[  4 -18   6  10 -12   4 -18  -8   7 -34 -11  -9  13  10  -2   6   5  -6
 -21  -9  -1  -9  -5  -7  -4  22 -11 -11  -8 -15  -4  -9   6  -2  10  10
 -16  28 -37 -11  26  20]  (149)
[  0 -11  32  39 -22   4   4   0  10  18   5  27  52  22  -4  47  29  11
   5 -31 -21 -15   8  -1  -3  -7 -31 -13 -46 -59 -26  25 -23  -3 -21   9
  11  88   2 -13  23  20]  (58)
[ 14  -7 -18  37  -8 -12   3  30   5 -17  14  30 -22  -3  18   3  14  -4
   3  43  -4 -13 -16 -13   5  11 -28 -12   0 -14  -6  17  -6  33 -26 -22
  21  56 -24  -9  15   4]  (131)
[  6  13  -3  17   2 -16  14   4  -8  16   5  -1   9  50  14  -6  16  11
   8   7 -29  -9 -15  -1  22   7  26   0  26 -37  18  -2  11  -3  28  -2
 -20   4   1 -12  -2   4]  (110)
[  2   4   5  26 -17   8   1   4   3  -8  -4  15  14  11   7   7   2  -2
   0   6 -11   8 -15  -7  -8  -2 -25  -8  -4 -17  -2  -1  -3   4   2  -8
  11  32  -2 -21  13  22]  (149)
[ -8 -32  25  26 -20  -8  16  10   2  36  -3  24   6  24   5   2 -17  23
  20  31 -21  -1  -9  -1   7   2  -3   5   8 -10   0  17 -30  -2 -18   2
  47  28   0  -7  11   1]  (91)
[ -9 -21  40   0   2 -28  60 -20 -31   9  11 -30  38  55 -21 -10   3  -2
   6 -32  -3  54 -53   5  -5 -31  61  37  58 -34 -14 -17  22 -69  34  19
 -32 -48  24  -6 -21 -19]  (127)
[  9  23 -25  36  10 -19  14  -4  -7 -27   9  -7  22  30   5  27  44 -25
 -24 -19 -17  30 -44 -17  -2 -14   9  -1  26 -62 -15  -4   7 -11  30 -18
 -43  22  20  -3   3  17]  (149)
[ -3  27  26   4 -12  24 -10 -18   7  50 -31  29  -1   3  11  12  -3  -2
   9 -13 -29 -12  46  27  16 -12 -20 -32 -13  -6  -8  25 -26  21 -18 -14
  16  28   7  -6  -7  50]  (145)
[  2  -2  -4  36  -3  21 -33   9   9   5 -15  15  12 -24   0  12  16  24
   4  13  -1 -22  37  17  -5  -4 -36 -25 -20 -13  -3  21  -8  27 -20 -13
  16  42  -4  -1  11  -3]  (58)
[ -3  28  -3  16 -16  14   4 -24   5 -22  -5 -21  25   4  -8  -1  16   1
 -11 -38  -1  14 -26 -21 -16  -1  -4   8  -9 -23  -2 -26  14  -1  37   0
 -37  -5  12 -14  11  32]  (68)
[  0 -24 -10 -24 -10 -21   2 -13   6 -34   1 -36 -33   5  -4 -36 -27  -4
  -3  28  22   2 -31  -7  -1  18  33  19  57  37  34 -28  22  -5  39   3
   0 -65 -24   1 -12 -38]  (52)
[ -6  58   9  27  12  42 -25 -33   3  30 -46  -3  28 -20 -18   5  12  10
  13 -54 -15  -5  42  36  -8 -41 -22 -20   6 -19   3  -8  10   5  18 -14
 -36   6  50  -3 -10  37]  (68)
[-13 -41  20 -44   9 -18  -1 -24  -8  65 -41   7 -51  37 -16 -38 -65   9
  29  45   5  -8   6  36  34  -2  49   4  90  55  45  -5  -9 -11  21  16
  32 -78  20  16 -24 -57]  (91)
[ -4   1  17   8  -9  17 -15 -12   9 -19  12 -23  22  -3 -34   0  -9   8
   2 -33   8  12  16  15 -13 -18 -17   2 -35   0   6  -5  -3 -25  -4  -2
  12   8   2   5   1  -7]  (110)
[  0 -15  12 -31 -19 -20  14 -10  -4 -30   7 -16   2  48  -9  -3   0 -20
  -7 -12  -8  17 -40 -13   8  18  24  14  21 -12  -3 -18  15 -30  25  15
 -19 -24 -15 -16  -3  -3]  (145)
[  6 -27  18 -17   3 -19  13   0  -7   4  -2  12 -23  29 -20  -6 -26  -5
  24  31   1   8 -11  11  22  -4  13   3  55   9  16   2 -15 -30 -13  -6
  34 -16  -2  -1 -10 -23]  (131)
[  3  -2  16   0  -1  -4  -1 -29   1 -27  -1 -31  28  11 -25   3   8  -4
  -4 -45   3   6  -2   5 -10  25  17   7  -3 -13   1 -22  24 -18  43  21
 -40  -2  -8  -8   7 -11]  (131)
[-11 -20  58 -30  12  16  -9 -12  -3  71 -52  28  -4  22 -25  17 -58  30
  60  -6 -18 -21  45  53  44 -38  10   7  62  34  39  -3 -30 -47 -14   9
  55 -55  55  17 -23 -26]  (101)
[-10  28 -12  23 -10 -25  47  -9  -6  57  -9   8 -21  35  41 -14  23   7
   9  21 -22  15 -49 -37   6 -20  47   3  44 -38 -14   0  -9  16  27 -21
 -19  -8  24  -1 -17  30]  (47)
[  1  -1  15   0 -18 -20  26  -4   7  22  -7  22 -19  37  15 -18 -34  13
  47  49 -15  -7 -28  -2  10 -22   7  19  51   0  21  -4 -18 -10   4  -5
  32  -2  12 -10   1  -8]  (68)
[  5 -10   0  15   4   4 -10  -2  -1 -21   5 -14  -5  -2 -16  -7  -3 -17
  -6   0  11  17   0  15  -3 -20  -4   2  13   7  11   1   1  -9   1  -3
  -3 -14  -6  -6  -7 -14]  (91)
[ -7 -47  31 -25  -9   5  -7   2   7  17 -11   1   3  15 -29   6 -31  23
  19  10   3   6  27  20   3  -7  -6   9  13  25  24   1 -27 -23 -30  -2
  41 -12   9   7  -2 -13]  (100)
[  8  -3  38  18  23  39 -37 -18  -4 -21  -5 -11  54 -25 -51  44  22  -7
  -1 -75  10   7  44  48  -5 -27 -43 -11 -33 -20 -25   9   5 -42 -21   2
 -12  26  10  -6  -2  13]  (58)
[ -5  46   2  10   6  23 -19 -30   6 -10 -19 -11   8 -21  -1  18  28 -16
 -17 -49  -1   4  10   5 -11 -23   1  -9 -20 -19 -27  -7   8   7  23 -18
 -56  -8  19   4  -7  44]  (58)
[-14  38  30   4   1  24   9 -49 -14  52 -23 -11  56  44 -31  54  41  -5
  -3 -94 -26  24   1  30  -1 -47  16  -4 -17 -56 -32   2  -4 -46   9  -6
 -47   6  50  -8 -13  67]  (91)
[  1  25  -8  47  -3 -15  19   3   7 -19  12 -16  37  18  16  22  31  -5
 -10 -25 -24  18 -38 -22 -16  -8   9  14 -13 -61  -2   1  -1 -10  30  -7
 -33  28  19   1   5   8]  (110)
[ -5  27  31  18  -3  -3  17 -29  -2  26 -16   8  34  46   1  17  18  15
  21 -22 -30   8 -40 -11   2 -20  13   8  17 -59  -7 -15   1 -23  34   9
 -37   2  38 -31   2  15]  (58)
[ -4   2   4 -15 -25  32 -42  -9  14  -1 -21  19  -2 -23 -31 -13 -29  19
  -1  -7   5 -15  42  19 -14   4 -62 -21 -46  47  18 -10 -12  22 -36  -7
  46  38 -16  -6  22  11]  (100)
[ -2   4  -3  -4  18 -42  22  -3  -8  51 -21   4 -43  26  21 -28 -33  15
  35  68 -29  -7 -25   4  37   1  52  21 111  13  46  -2   0  -2  44  -3
  26 -66  17  21 -19 -39]  (110)
[  8   6  -7  19 -27  18 -20   4  18 -37 -13   2  -1 -28   5  10   6   0
  -7  -4   6 -12 -12 -16 -21  26 -42 -12 -35   5 -12  -5   8  31   0  -2
   5  37 -22 -19  23  12]  (131)
[ 12 -37 -26  18 -30 -23  -2  24  18 -32  32   6  -8   2  29 -16  20  11
  -5  48   0 -11 -40 -52  -6  35 -40  -4 -40 -17 -24   9 -16  34 -29  -9
  20  67 -53 -20  28   5]  (47)
[ -3 -34  18  -1 -19  -9   6  -6   4  -2   6  -2  10  15 -23 -17  -4   6
   6   5  -2   6 -14 -12 -10   9 -20 -12 -25  -7 -14   0 -22  -6 -16   4
  30  29 -17 -13  17  -9]  (101)
[  6  11 -22  13 -29  11 -13  22  27 -28   0  20 -47 -17  33 -27 -22   3
   2  47  -4 -24 -10 -29  -7  22 -40  -8 -19  21   2  -4 -14  52 -13 -17
  35  33 -36 -11  32  17]  (130)
[  2 -11 -16  49 -29   7  -7  26  13  -6  -3  15   1  -4  29  -3  15   8
  -7  23 -14 -20   5 -16  -8  10 -23 -22 -26 -21  -1  17 -15  49 -11 -20
  28  57 -25 -10  26  22]  (130)
[  4   4 -21  59 -12  -2   7  14  13  14   0  10  16  -1  32  -1  22  21
  -8  19 -13 -13  -3 -25 -16   8 -22 -10 -14 -28   3  11 -12  50   4 -17
   6  54  -6  -7  20  14]  (47)
[  1  14  -9  41 -25   8  -7  14  11   6   8  -2  16 -12  12  14  32   5
 -14 -20 -12  -3   6  -6 -13  10 -16 -18 -31 -26  -6   7 -10  27  12 -11
  -6  50  -1 -11   8  21]  (100)
[ -3  24 -31   7  -7   5 -10  -2   9 -20 -10   0 -34 -32  25  -7   2 -19
 -26  14   3   9  -6 -14  -8  -3   0 -11  -6  17  -8  -1  -3  37   9 -25
   0 -12  -5  14   2  17]  (149)
[ -7  29  -6   4 -14  18  -8 -18  14 -10  -3 -10 -12 -28   8   0  10 -22
 -13 -24  -2   7   2  -1 -11  -9  -6  -3 -22  -1 -25  -1   3  13   5 -20
 -22   2  -4   2   6  44]  (68)
[ -2  51  11  38  14  10  16 -20  -5  -4 -11 -32  54  -1  -6  35  47  -8
  -8 -73 -22  36 -19  -6 -20  -5  33  20  23 -58  -6 -29  42 -29  71   0
 -94 -26  61 -11 -12  28]  (131)
[  9  27  -7  48 -19 -35  46   1   4   5   9   7  16  31  45   4  33  -3
   1  25 -34   5 -76 -50 -12   9  14  11  24 -64  -5  -8  11  20  37 -11
 -26  29   9 -30   9  23]  (52)
[ 11   8   6  21  11  17  -9  -6  -4 -58  19 -34  66 -12 -33  37  55 -32
 -26 -71   3  19   6  10 -18  -4 -24  -4 -37 -61 -18  -1  17 -33  -9   4
 -49  41 -13 -19  10  25]  (68)
[-16  24  46   2   3   2  13 -30  -2  66 -43   9  -5  37 -16   8 -33  23
  51 -14 -16   7   4  27  21 -64  23  17  67  -3  25 -15  -7 -35  21  -7
   4 -53  73  17 -29 -14]  (110)
[ -4 -39  24 -43   8  -7  -3  -8  -6  -3   1 -10 -14  16 -44  -1 -45   3
  29   4  20  14   3  38  18 -34   6  26  34  45  14  -8 -13 -54 -23   5
  48 -51  12  18 -25 -44]  (47)
[-14  43 -21  37 -11 -29  54 -21  -9  28   9  -1   1  36  23   0  39 -11
 -16 -12 -22  37 -77 -55 -11 -27  56  21  26 -51 -22  -8   6  11  60 -17
 -45  -8  40  -3  -6  41]  (91)
[ 16  10 -18  13   8  18 -40  15   6 -17  -8  -1 -18 -34  -2 -10  -3  -6
 -11  17   5   2  35  21   6 -14 -41 -24  16  21  10   2  -8  10 -19 -29
   3  -8   6   8  -9   4]  (127)
[  9   0 -19   1 -10 -10 -10  -1  15 -24   1  -6 -13  -8  17 -16   7 -14
  -5  21   1 -23  -4 -11   4  31 -19 -17   1 -10   6  -6   3  25  12  -6
  -4  28 -42 -13  19   6]  (127)
[-13 -22  30  21 -17 -35  38   0  -1  95 -31  60   6  72  21  15 -33  38
  54  48 -54 -10  -6  10  35 -35  18  11  83 -24  25  30 -42  -2  -3 -12
  67  19  49  13  -7 -10]  (145)
[  9 -34  20  10   7  47 -60  -3   5 -11 -16   4  27 -28 -49  11   1   3
  -1 -50  25 -29  83  55   2   0 -77 -42 -58  13  -8  11   1  -8 -55 -11
  23  67 -32  -2   9  22]  (47)
[ -4  16  17   7  18  28 -22 -18  -7  -2 -19 -23  16 -17 -45  -4 -19   2
   3 -44   7  15  32  45  -1 -29 -11  -2  14  19  21 -13  10 -29   6  -7
   5 -35  23  11 -13 -14]  (110)
[  8  18  -7   8 -16   3  -2  -8  11  -2  -4  -2  -9 -15  11 -26  -4   4
   0  13  -3  -8 -15 -21  -8  16 -16  -7  -1   1  -1 -11   0  28  12  -2
   1  13  -5 -10  11   8]  (68)
[ -9 -58  17 -43 -21 -16  -4   9  15  46 -12  35 -53  15  -6 -19 -58  22
  34  70   6 -17  17  12  30  -5 -14  -5  41  51  20  21 -47  -3 -43 -13
  92 -13  -1  20  -9 -32]  (127)
[ 11 -28   5  22 -40   8 -17  25  18 -55  28   6  28  -4   6  15  24 -21
 -26 -14  -8 -18 -10 -19 -14  30 -56 -27 -99 -34 -43  20 -18  15 -34   3
   8  92 -55 -32  37  31]  (101)
[-10  14  30 -14   4  23 -20 -13  11  45 -53  18 -36  -3   6 -15 -50  21
  50  14 -23 -17  24  37  19 -21  -7   5  49  36  18  -6 -11  -2   5  -7
  34 -41  30   6 -14  -3]  (130)
[  2 -26  17  -5 -26   9 -22  -1  13   2 -15  15  18  19 -19  11   1   7
  -1 -14 -16 -34  27   3  19  32 -40 -26 -21 -18   1   1  -8  19 -15   3
  16  66 -31 -24  33  37]  (100)
[ -2  -9 -12 -14 -10   7 -21  -2   8   0  -6  -5 -41 -19  -5 -46 -33  18
  11  36  16   0  20  10 -10  -6  -6  -4  12  54  13  -8 -13  14 -13 -22
  29 -30   4  19  -8 -26]  (68)
[ -3  39   4  46 -21 -17  43  -7   6   3   2   0  19  35  50  -2  25  -2
   8   2 -38  20 -74 -40 -22  -3  25  21   5 -64 -13 -11   7   9  51   4
 -47  19  14 -40  14  25]  (130)
[  1 -45   7  20 -34   5 -17  20  19   3  -5  30 -10 -11  -3   5 -18  18
   2  38  -4 -43  33  -4   8  11 -49 -28 -30  17   1  22 -32  41 -59 -17
  85  63 -39   3  31  16]  (52)
[  8 -47   5  -9 -23 -12  -2  27  11  -3  -2  43 -45   6   6 -13 -47  23
  20  88  -1 -27   1  -1  23  11 -31  -2  19  36  15  24 -38  16 -49  -5
  93  20 -43   0  22 -18]  (58)
[  2  32 -36  19  -8   7  -9   3  12 -16   3   0 -10 -43  25   3  25 -15
 -28   5   1  -4   5 -25 -14  10 -18 -18 -30  -4 -24   2  -3  45  -4 -22
 -12  32 -11   6  22  37]  (127)
[  7  18 -14  23 -34   1   0  -4  17 -47  29   1  11  19  21  28  57 -24
 -31 -24 -14 -17 -33 -48 -18  16 -19 -23 -85 -54 -54   8  -2  24 -14 -14
 -25  84 -47 -33  36  69]  (52)
[ 17  21 -36  29   1   7 -15   5   8 -61  16 -29   4 -33   4 -16  29 -23
 -25  -6  12   7 -26 -21 -22   0 -27 -12 -18 -19  -7 -15  12  19   7 -22
 -25  18 -27 -15  15   9]  (101)
[  4  16 -20  53  -5   0  -5   9  11  -7   5 -15  16 -15  22   3  41   2
 -16   6 -15  13 -12 -27 -28  -1   2  -6 -20 -35  -1   5  -5  25  20 -16
 -28  17  14 -12   5   4]  (91)
[-12 -28   9 -53 -27 -14  19  -9  12  20   3  18 -73  18   1 -48 -55   5
  29  68  10  -4 -15 -12  16  -1  16   5  25  47  -3   2 -33   8 -36 -15
  64 -17 -20   6  -1  -1]  (68)
[ -1  15   7   9  -6 -14  18 -17   1 -11  -8 -10  -2  20  11 -12  -7  -1
  15  10   0  23 -45 -11 -15 -21  17  22  31  -6   6 -23  10  -2  30  -8
 -26 -33  27 -15  -9 -15]  (145)
[  2  55 -15  46  -8  -2  25   8   5   1   3  -4  47   8  37  38  48  14
  13 -16 -36  11 -45 -33 -10  -5   5  23  15 -67   6 -13   5  15  42 -15
 -34  20  37 -26   3  39]  (100)
[ -3   7   0  49 -20 -11  22  11   2  36 -16  10  14  -3  26   3  23  16
  -2   0 -28  -1 -10 -13   2  -2  -1  -8  17 -33  -3   7 -17  23  17 -17
  -2  22  18   4  -1  19]  (101)
[ 16  24 -42  43 -23  14 -22  25  26 -40  15  22 -24 -35  52  -7  11   2
  -9  44  -6 -23 -14 -42 -18  40 -51 -17 -60  -3  -5   2 -14  66 -18 -20
  23  70 -45 -21  52  23]  (130)
[  4   8  -8   5 -29   7 -11  -5  19 -20  -2   3   1  -5   6   2  -3  -3
 -13   5  -5 -15 -14 -19 -13  12 -31 -11 -23  -2  -5  -3   0  17  -9  -5
  11  30 -24 -18  24  24]  (52)
[-10  36  21 -16  22  64 -43 -37  13 -17 -43 -38  36 -42 -54  24  -3   0
   1 -96  16   6  49  37 -24 -21 -35  -4 -30   7   1 -28  17 -21  17  -4
 -32 -35  50   3  -6  17]  (130)
[  5  17  12  24 -10  15  -9  -5  12  12 -22  30  20   3  -2  30  14   8
   6  -6 -12 -22   7 -10  -4  -2 -51 -21 -15 -27  -5   2 -12  19 -12 -10
  16  67   2 -14  22  42]  (149)
[  0 -17  18   2 -18  13 -22   2  10   7   3  11  20   0 -26   9   3  14
   1 -15  -9 -16  27   9   2  -2 -40 -22 -45 -10  -8   7 -25   8 -41  -4
  31  59 -10 -14  21  14]  (100)
[  4  17 -24  32 -25 -15  22  14  11  21   4  26 -40  10  60 -16  16  -2
  -4  55 -24   5 -31 -42   8  18   3 -16  -1 -18 -15  18 -26  48   2 -25
  11  32 -15 -11   0  41]  (47)
[  1  -8  25  21   3  40 -50  -8   8   8 -18  -4  32 -20 -34  13  15  15
   4 -49   9 -13  63  34 -11 -16 -49 -32 -56   0 -15   3  -5   1 -30  -2
  -2  43  14   0  -7   5]  (47)
[ -2 -20 -14   1 -26 -34  26  12   5  39  -2  44 -50  47  43 -21  -1  -6
  -2  72 -37 -14 -34 -43  25   9  18 -10  18  -3  -4  29 -36  41 -13 -18
  38  26 -29  -9  12  41]  (91)
[-12   9  23  -4  -4  19  -6 -13   7  49 -30  39 -15  10  -3  18 -19  10
  16   5 -24 -21  36  16  16 -10  -8 -16 -11   1  -7  18 -30  12 -29 -16
  44  25  11  11  18  40]  (130)
[-12  -4  25  -6  -5  -3   7 -23 -10  39 -25   8  18  28 -13   1 -11  21
   2 -19 -16  18   7  22   2 -25  11   0  23  -3   1   0 -16 -22  -1  -4
   8 -13  30  14 -16  -9]  (149)
[ -4  17  39  19   4  -5  18 -29 -25  38 -24   3  41  59 -17  14  13   6
  25 -39 -40  36  -1  35  18 -60  31  -1  48 -53   0  10  -4 -61  22  -6
 -19 -20  48 -15 -31  11]  (145)
[-13 -28  18 -12   9 -28  33  -5 -10  39 -29   2 -11  41  -3 -12 -32  13
  28  40  -6  -3 -13   7  25  -2  49  18  99   2  41 -14  -3 -16  28   7
  21 -49  20  17 -10 -20]  (127)
[  0 -29  35  -5  13  -8  13  -5 -12  26 -14  16  15  32 -29   8 -24   7
  29   7 -18   4   3  37  29 -26  -4   3  42 -14   5  16 -21 -47 -19   4
  33   2  12  -6  -4  -5]  (101)
[  0  55 -21  23  -1   2   7 -18   7  23  -3  14 -16  -5  25   2  24  -7
 -14   2 -26  -1  -5 -16   0   4  10 -12 -12 -28 -15   1  -4  22  13 -23
 -30  27  11   5  17  57]  (68)
[ 10   7 -26  44 -10   4  -7  18  11 -35  22 -11  39   3  12  27  47   9
 -14 -10 -16  -1 -14 -27 -18  21 -29  -4 -48 -45 -17   1  -3  21  -3  -8
  -6  65 -14 -12  25  26]  (47)
[ -6 -13 -11  -2   3  25 -44   1  16 -36  -2 -28 -31 -47 -14 -26 -17   6
   7   5  28   3  41  26 -13   3 -22   1 -11  54  17  -6   1  18   5 -17
  19 -38 -14  17 -10 -32]  (130)
[ -8  -7  13 -23 -16  14  -8 -13  10   3 -17  21 -18   1  -8   3 -21 -13
 -10   2   3  -4  19   9   3 -10 -26 -20 -34  15 -12   9 -23  16 -33 -12
  32  16 -11   9   7  27]  (149)
[ -4   2 -15   6 -23 -12   9   9   5  33 -12  27 -18  16  21 -16 -21  17
  12  44 -23   1   9   0  12  -8   4 -12  29   6  26  15 -31  21  -6 -25
  48  -2  17   6  -5 -14]  (145)
[ -4  -1  29  18  -9   6  11  -3   5  55 -20  26   7  20  13  -5 -18  24
  44  19 -18 -23  -9   0   8 -10 -11  -3  13  -8   5   0 -15   7  -2   2
  38  23  13 -25   2  13]  (47)
[ -8  38  -8  14 -19 -15  34 -11   4  20   4  10 -11  20  27  10  28 -13
   0   6 -23  12 -43 -24  -9   3  28  -1   0 -38 -30  11  -3  14  25 -18
 -26  19   8 -14  -1  40]  (131)
[  6   5  -5  29   8   2  -7  -5   6  -3  -9 -22  21   4   6  11  32  -8
  -6 -18 -14 -10   3 -10   7  24  12 -11   7 -47  -4 -14  24   9  36  -2
 -41  15   0  -7   9  27]  (47)
[ -4 -20  33 -12  -3  16 -17  -1   0  42 -21  42 -29  27 -18 -16 -55  14
  35  33 -10 -11  41  55  29 -26 -30 -20  17  29  19  25 -43  -6 -51  -9
  72  12   2   1  -7 -15]  (130)
[  6  40 -23  32 -22  34 -36   8  23 -11   1  27  -4 -33  20  19  34 -19
 -28 -14 -20 -21  26 -16  -5  24 -64 -43 -86 -21 -33  27 -21  53 -25 -22
   5  86 -29 -15  24  76]  (91)
[  9   0 -17  24  -9  27 -25  15   2 -42   4   2  29 -21 -18  10  10 -13
 -26 -17  13   3  33  23 -10   8 -57 -26 -35  -4   9  12  -1  19 -31  -9
  11  53 -27 -11  12  19]  (145)
